[[ 13.7  21.3]
 [  2.8  43.9]
 [-11.7  -8.8]
 [ -3.6  -5.4]
 [-28.7   2.8]
 [ -9.0   2.6]
 [  3.8  -0.2]]
->
[[ 21.3  43.9  -8.8  -5.4   2.8   2.6  -0.2]
 [ 13.7   2.8 -11.7  -3.6 -28.7  -9.0   3.8]]

[[ -0.9  18.5  33.8   8.4  -3.6  -1.6 -46.0  37.5  -5.4  -8.8 -28.4  50.9
   16.0  15.1  -9.7   8.7]
 [  2.5  46.3  -7.5 -43.4  10.5 -14.7  -1.6  35.0 -37.5 -16.6   4.4   3.8
    4.8  41.8  -1.6  -1.8]
 [ 13.4 -19.4 -28.3  16.6   3.6  -5.6 -24.3 -39.0   5.7  13.3  37.5 -15.4
    6.8 -35.7   8.2 -46.1]
 [  3.6 -14.9 -10.8  12.0  24.9  26.7  41.9   9.5 -10.5 -17.6 -22.2 -43.4
   -4.4 -42.3 -23.9 -19.1]
 [  2.6  46.8  -9.5 -44.6  10.2 -14.1  -0.5  34.1 -38.3 -18.1   5.0   3.4
    3.8  41.0  -0.6  -1.3]]
->
[[  8.7  -1.8 -46.1 -19.1  -1.3]
 [ -9.7  -1.6   8.2 -23.9  -0.6]
 [ 15.1  41.8 -35.7 -42.3  41.0]
 [ 16.0   4.8   6.8  -4.4   3.8]
 [ 50.9   3.8 -15.4 -43.4   3.4]
 [-28.4   4.4  37.5 -22.2   5.0]
 [ -8.8 -16.6  13.3 -17.6 -18.1]
 [ -5.4 -37.5   5.7 -10.5 -38.3]
 [ 37.5  35.0 -39.0   9.5  34.1]
 [-46.0  -1.6 -24.3  41.9  -0.5]
 [ -1.6 -14.7  -5.6  26.7 -14.1]
 [ -3.6  10.5   3.6  24.9  10.2]
 [  8.4 -43.4  16.6  12.0 -44.6]
 [ 33.8  -7.5 -28.3 -10.8  -9.5]
 [ 18.5  46.3 -19.4 -14.9  46.8]
 [ -0.9   2.5  13.4   3.6   2.6]]

[[  3.5  20.4  28.6  26.2]
 [ 22.4  20.4  28.6  13.4]
 [ 17.3  23.7  25.1  13.4]
 [ 13.8  21.2  25.1  13.4]
 [ -3.4  12.1 -10.1 -42.3]
 [ 22.4  17.9  28.6  13.4]
 [ 13.8  22.9  25.1  13.4]
 [ 15.5  10.5  28.6  13.4]
 [  0.1  11.3 -20.7 -42.3]
 [ 22.4  18.7  28.6  13.4]
 [ -8.5  11.3 -17.2 -33.7]
 [  0.1  10.5 -20.7 -42.3]]
->
[[ 26.2  13.4  13.4  13.4 -42.3  13.4  13.4  13.4 -42.3  13.4 -33.7 -42.3]
 [ 28.6  28.6  25.1  25.1 -10.1  28.6  25.1  28.6 -20.7  28.6 -17.2 -20.7]
 [ 20.4  20.4  23.7  21.2  12.1  17.9  22.9  10.5  11.3  18.7  11.3  10.5]
 [  3.5  22.4  17.3  13.8  -3.4  22.4  13.8  15.5   0.1  22.4  -8.5   0.1]]

[[-10.0  -0.3   1.9  -3.3  -2.6   1.5  -8.2   0.4   4.2  -4.0  -1.4  -5.6
   -3.8]
 [  6.6   1.9  -2.5   0.2   1.3  -2.1   3.8   0.5  -3.4   4.9  -0.3   5.8
    2.2]
 [  3.3  -6.0   8.9  14.3  26.5  -4.5  13.8  53.4   9.3 -10.3 -23.0  -6.3
    6.6]
 [-10.3  -5.4  35.9   9.2   7.0 -15.2  -9.1  30.9   2.5  10.0 -22.9  15.2
    7.3]
 [ -3.6  -1.2  55.5  26.7  12.5  -1.7 -16.2  32.8  -1.7   3.8 -19.0  15.5
   16.9]
 [  4.9  -0.9  -0.5   2.7   1.1   0.3   4.7  -0.9  -1.1   1.1   0.4   2.7
    2.7]
 [-12.5 -10.3   7.3   2.4  -3.2   9.8  -1.3  -4.5   9.9 -12.5  -4.4 -13.6
   -3.3]]
->
[[ -3.8   2.2   6.6   7.3  16.9   2.7  -3.3]
 [ -5.6   5.8  -6.3  15.2  15.5   2.7 -13.6]
 [ -1.4  -0.3 -23.0 -22.9 -19.0   0.4  -4.4]
 [ -4.0   4.9 -10.3  10.0   3.8   1.1 -12.5]
 [  4.2  -3.4   9.3   2.5  -1.7  -1.1   9.9]
 [  0.4   0.5  53.4  30.9  32.8  -0.9  -4.5]
 [ -8.2   3.8  13.8  -9.1 -16.2   4.7  -1.3]
 [  1.5  -2.1  -4.5 -15.2  -1.7   0.3   9.8]
 [ -2.6   1.3  26.5   7.0  12.5   1.1  -3.2]
 [ -3.3   0.2  14.3   9.2  26.7   2.7   2.4]
 [  1.9  -2.5   8.9  35.9  55.5  -0.5   7.3]
 [ -0.3   1.9  -6.0  -5.4  -1.2  -0.9 -10.3]
 [-10.0   6.6   3.3 -10.3  -3.6   4.9 -12.5]]

[[ 23.3 -11.6  15.2 -38.8 -16.1]
 [ 39.9 -40.6  31.2 -21.5 -37.7]
 [-16.1  18.0   4.4 -21.9   6.7]]
->
[[-16.1 -37.7   6.7]
 [-38.8 -21.5 -21.9]
 [ 15.2  31.2   4.4]
 [-11.6 -40.6  18.0]
 [ 23.3  39.9 -16.1]]

[[ -5.4  -0.4 -27.4  21.5 -13.5  14.5 -36.6]
 [  2.4  -8.8 -18.4  22.9   5.8  12.8 -36.4]
 [-28.6  26.1 -53.4  21.3 -46.2  20.5 -42.3]
 [  7.7 -15.2 -13.2  23.6  16.7  13.3 -37.6]
 [-11.0   6.8 -33.9  21.1 -10.1  15.6 -38.1]
 [ -1.0  -3.1 -20.8  22.4  -6.1  13.1 -36.9]
 [-19.1  15.4 -44.3  21.3 -23.9  18.1 -40.1]]
->
[[-36.6 -36.4 -42.3 -37.6 -38.1 -36.9 -40.1]
 [ 14.5  12.8  20.5  13.3  15.6  13.1  18.1]
 [-13.5   5.8 -46.2  16.7 -10.1  -6.1 -23.9]
 [ 21.5  22.9  21.3  23.6  21.1  22.4  21.3]
 [-27.4 -18.4 -53.4 -13.2 -33.9 -20.8 -44.3]
 [ -0.4  -8.8  26.1 -15.2   6.8  -3.1  15.4]
 [ -5.4   2.4 -28.6   7.7 -11.0  -1.0 -19.1]]
